Below is a small trained network, with its code and all its weights. Each question gives an input and a target symbol and asks what happens when units are switched off, that is, made to give their printed mean instead of their output.

import numpy as np


def w(rows, s, z=0):
    codes = np.array(rows[::2]) - 128.0
    scale = np.full(codes.shape[1], s)
    scale[-1] = z or s
    return codes * scale


def f(y):
    return np.maximum(y, 0)


def softmax(a):
    e = np.exp(a - a.max(-1, keepdims=True))
    return e / e.sum(-1, keepdims=True)


def log_softmax(a):
    a = a - a.max(-1, keepdims=True)
    return a - np.log(np.exp(a).sum(-1, keepdims=True))


def net(x, mask):
    ids = ['αβδεζηθμξτψ'.index(c) for c in x.split()]
    T = len(ids)
    res = E[ids] + P[:T]
    u = 0
    for l in range(3):
        r = res
        for j in range(2):
            rows = slice(2 * j, 2 * j + 2)
            q, k, v = (r @ M[l][rows].T for M in (Q, K, V))
            z = softmax(np.where(np.tri(T) > 0, q @ k.T / 2**0.5, -1e9)) @ v
            o = O[l][rows]
            res = res + np.where(mask[u + j], z, o[:, -1]) @ o[:, :-1]
        u += 2
        y = f(res @ A[l][:, :-1].T + A[l][:, -1])
        res = res + np.where(mask[u : u + 4], y, B[l][:, -1]) @ B[l][:, :-1]
        u += 4
    return log_softmax(res[-1] @ U[:, :-1].T + U[:, -1])


Q, K, V, O, A, B = {}, {}, {}, {}, {}, {}
E = w([
[118,142,132],'α',
[111,143,125],'β',
[117,60,185],'δ',
[119,57,177],'ε',
[119,146,121],'ζ',
[124,150,132],'η',
[151,7,115],'θ',
[113,151,127],'μ',
[141,151,133],'ξ',
[124,163,133],'τ',
[132,130,87],'ψ',
],0.012)
P = w([
[112,146,138],'0',
[121,113,148],'1',
[2,123,147],'2',
[224,129,153],'3',
[120,116,149],'4',
[19,138,145],'5',
[226,128,161],'6',
[119,115,150],'7',
[28,149,145],'8',
[229,132,171],'9',
[118,114,154],'10',
],0.007)
Q[0] = w([
[173,46,60],'L0H1',
[164,164,4],'L0H1',
[30,167,73],'L0H2',
[208,110,73],'L0H2',
],0.031)
K[0] = w([
[127,26,70],'L0H1',
[132,109,1],'L0H1',
[130,33,73],'L0H2',
[145,185,76],'L0H2',
],0.037)
V[0] = w([
[116,157,249],'L0H1',
[122,136,170],'L0H1',
[140,149,149],'L0H2',
[120,159,107],'L0H2',
],0.012)
O[0] = w([
[136,70,2,199],'L0H1',
[129,100,81,165],'L0H1',
[133,147,99,42],'L0H2',
[95,127,80,3],'L0H2',
],0.0094,0.00051)
A[0] = w([
[240,154,130,255],'L0N1',
[113,173,99,241],'L0N2',
[128,129,134,80],'L0N3',
[86,252,103,19],'L0N4',
],0.011,0.0025)
B[0] = w([
[251,74,182,254],'L0N1',
[133,210,145,225],'L0N2',
[132,137,122,128],'L0N3',
[97,11,236,153],'L0N4',
],0.015,0.0033)
Q[1] = w([
[93,96,170],'L1H1',
[123,206,133],'L1H1',
[106,131,6],'L1H2',
[102,112,111],'L1H2',
],0.021)
K[1] = w([
[156,170,94],'L1H1',
[141,62,100],'L1H1',
[127,2,67],'L1H2',
[149,129,66],'L1H2',
],0.021)
V[1] = w([
[193,254,80],'L1H1',
[41,139,210],'L1H1',
[91,69,66],'L1H2',
[153,249,99],'L1H2',
],0.0047)
O[1] = w([
[231,130,216,110],'L1H1',
[160,80,40,160],'L1H1',
[205,116,193,5],'L1H2',
[3,132,199,124],'L1H2',
],0.0039,0.002)
A[1] = w([
[53,160,150,149],'L1N1',
[115,119,157,253],'L1N2',
[117,250,107,134],'L1N3',
[41,73,129,113],'L1N4',
],0.02,0.0046)
B[1] = w([
[117,52,237,214],'L1N1',
[234,176,35,253],'L1N2',
[5,110,145,196],'L1N3',
[64,163,82,197],'L1N4',
],0.024,0.0057)
Q[2] = w([
[157,98,95],'L2H1',
[161,132,254],'L2H1',
[130,108,158],'L2H2',
[147,64,187],'L2H2',
],0.025)
K[2] = w([
[132,14,141],'L2H1',
[4,174,112],'L2H1',
[121,128,143],'L2H2',
[135,217,207],'L2H2',
],0.02)
V[2] = w([
[114,92,88],'L2H1',
[96,172,130],'L2H1',
[132,246,197],'L2H2',
[140,59,55],'L2H2',
],0.013)
O[2] = w([
[114,155,196,137],'L2H1',
[81,106,169,73],'L2H1',
[188,254,217,3],'L2H2',
[117,18,10,251],'L2H2',
],0.0084,0.0035)
A[2] = w([
[156,57,150,3],'L2N1',
[41,167,99,134],'L2N2',
[106,75,174,165],'L2N3',
[105,254,105,111],'L2N4',
],0.021,0.0039)
B[2] = w([
[81,107,153,205],'L2N1',
[122,218,204,249],'L2N2',
[148,111,41,240],'L2N3',
[133,3,161,158],'L2N4',
],0.024,0.013)
U = w([
[98,165,140,101],'α',
[44,101,134,87],'β',
[68,112,192,1],'δ',
[88,121,164,70],'ε',
[156,125,47,147],'ζ',
[97,112,167,95],'η',
[67,101,131,143],'θ',
[135,152,104,217],'μ',
[129,79,162,87],'ξ',
[135,119,157,246],'τ',
[254,141,145,171],'ψ',
],0.0088,0.006)

Each question gives the input, a string of symbols that net reads in full, and the target symbol t.
The units are the heads (2 rows each of Q, K, V and O) and the neurons (one row each of A and B). Each row of codes is followed by its name. A weight is (code - 128) times the scale printed after its matrix; where a second scale follows, it is the last column's (O, A, B and U).
mask holds one flag per unit, layer by layer, with each layer's heads first. A switched-off unit (its flag False) gives its mean, the last column of its rows in O or B, instead of its output. The means were averaged over made-up inputs and are rounded, as every weight is.
A unit's drop is (log p(t) with every unit on - log p(t) with that unit switched off) / (log p(t) with every unit on - log p(t) with every unit switched off).
The circuit of an input: a set's keep is (log p(t) with only the set's units on - log p(t) with every unit switched off) / (log p(t) with every unit on - log p(t) with every unit switched off). Starting from the 12 units with the biggest drops (on a tie, the unit counted first), units are removed one at a time, each time the one whose removal leaves the highest keep (on an exact tie, the one counted first), for as long as the keep stays at least 0.8.
units of the circuit, in order: the units of the circuit, biggest drop first
most important unit: the unit with the biggest drop
k most important neurons: the k neurons with the biggest drops, biggest first
top k neurons in layer l: the k neurons of layer l with the biggest drops, biggest first
which heads matter: for each layer, one digit per head in row order, 1 if its drop is at least 0.15 and else 0, layers parted by /
input ζ ψ δ ψ ψ τ ψ δ, target θ: most important unit -> L0H1
input ξ δ τ τ τ θ, target α: 2 most important neurons -> (L1N4, L0N1)
input η τ ψ δ η ψ ξ τ, target β: 2 most important neurons -> (L1N1, L0N2)
input τ ψ ψ ψ ψ τ μ, target ψ: which heads matter -> 10 / 00 / 01
input ψ ψ δ τ θ τ δ ψ ψ ψ η, target β: units of the circuit, in order -> (L2H2, L2N1, L1N1, L0N2)
input μ β ψ β ψ α τ η ξ α δ, target β: which heads matter -> 10 / 01 / 01
input τ τ η μ ψ, target ξ: 3 most important neurons -> (L2N4, L1N1, L0N2)
input δ η ε θ α α ψ ξ, target ζ: top 2 neurons in layer 1 -> (L1N1, L1N3)
input τ ψ ξ ψ τ θ ξ ψ ψ μ, target ψ: 3 most important neurons -> (L0N1, L1N1, L1N4)
input τ ψ τ ψ ψ η β ψ δ, target α: 3 most important neurons -> (L1N4, L2N2, L1N1)
input μ τ τ ξ ψ δ ψ η μ τ ζ, target β: top 2 neurons in layer 0 -> (L0N2, L0N4)
input δ ε θ ψ η ζ δ μ, target β: which heads matter -> 01 / 00 / 01
input ψ ξ τ μ β η η ψ, target ξ: 2 most important neurons -> (L1N1, L2N4)
input ψ ε ψ τ ψ δ, target α: 4 most important neurons -> (L1N4, L2N2, L0N1, L1N1)
input ψ ψ α, target α: units of the circuit, in order -> (L2N2, L0N1, L1N4)
input ζ ψ τ ψ ψ α τ α ψ ψ θ, target ζ: most important unit -> L0H1
input ψ ψ μ ψ θ ψ τ, target ψ: 3 most important neurons -> (L0N1, L1N1, L1N3)
input ψ μ μ μ ψ ψ ζ, target ψ: top 2 neurons in layer 1 -> (L1N1, L1N3)
input η η ε ψ ψ ψ δ τ, target β: 3 most important neurons -> (L1N1, L2N1, L2N3)
input μ α η ψ ψ ψ ψ δ, target β: 4 most important neurons -> (L1N1, L2N1, L0N2, L2N3)
input ψ ψ η ζ ε ξ, target α: 4 most important neurons -> (L2N2, L0N1, L1N3, L2N3)
input ξ τ β ψ ψ ψ τ δ ψ ζ, target ψ: 4 most important neurons -> (L0N1, L1N1, L1N4, L1N3)
input ψ η ψ ζ τ ψ θ ψ ψ ψ ζ, target ζ: most important unit -> L0H2
input ψ ξ ψ μ η μ τ τ τ τ τ, target δ: which heads matter -> 11 / 00 / 01
input τ μ μ η τ ψ, target α: units of the circuit, in order -> (L2N2, L0N1, L1N3)
input ψ τ ξ θ β μ ψ τ τ ψ ξ, target ζ: which heads matter -> 10 / 00 / 11
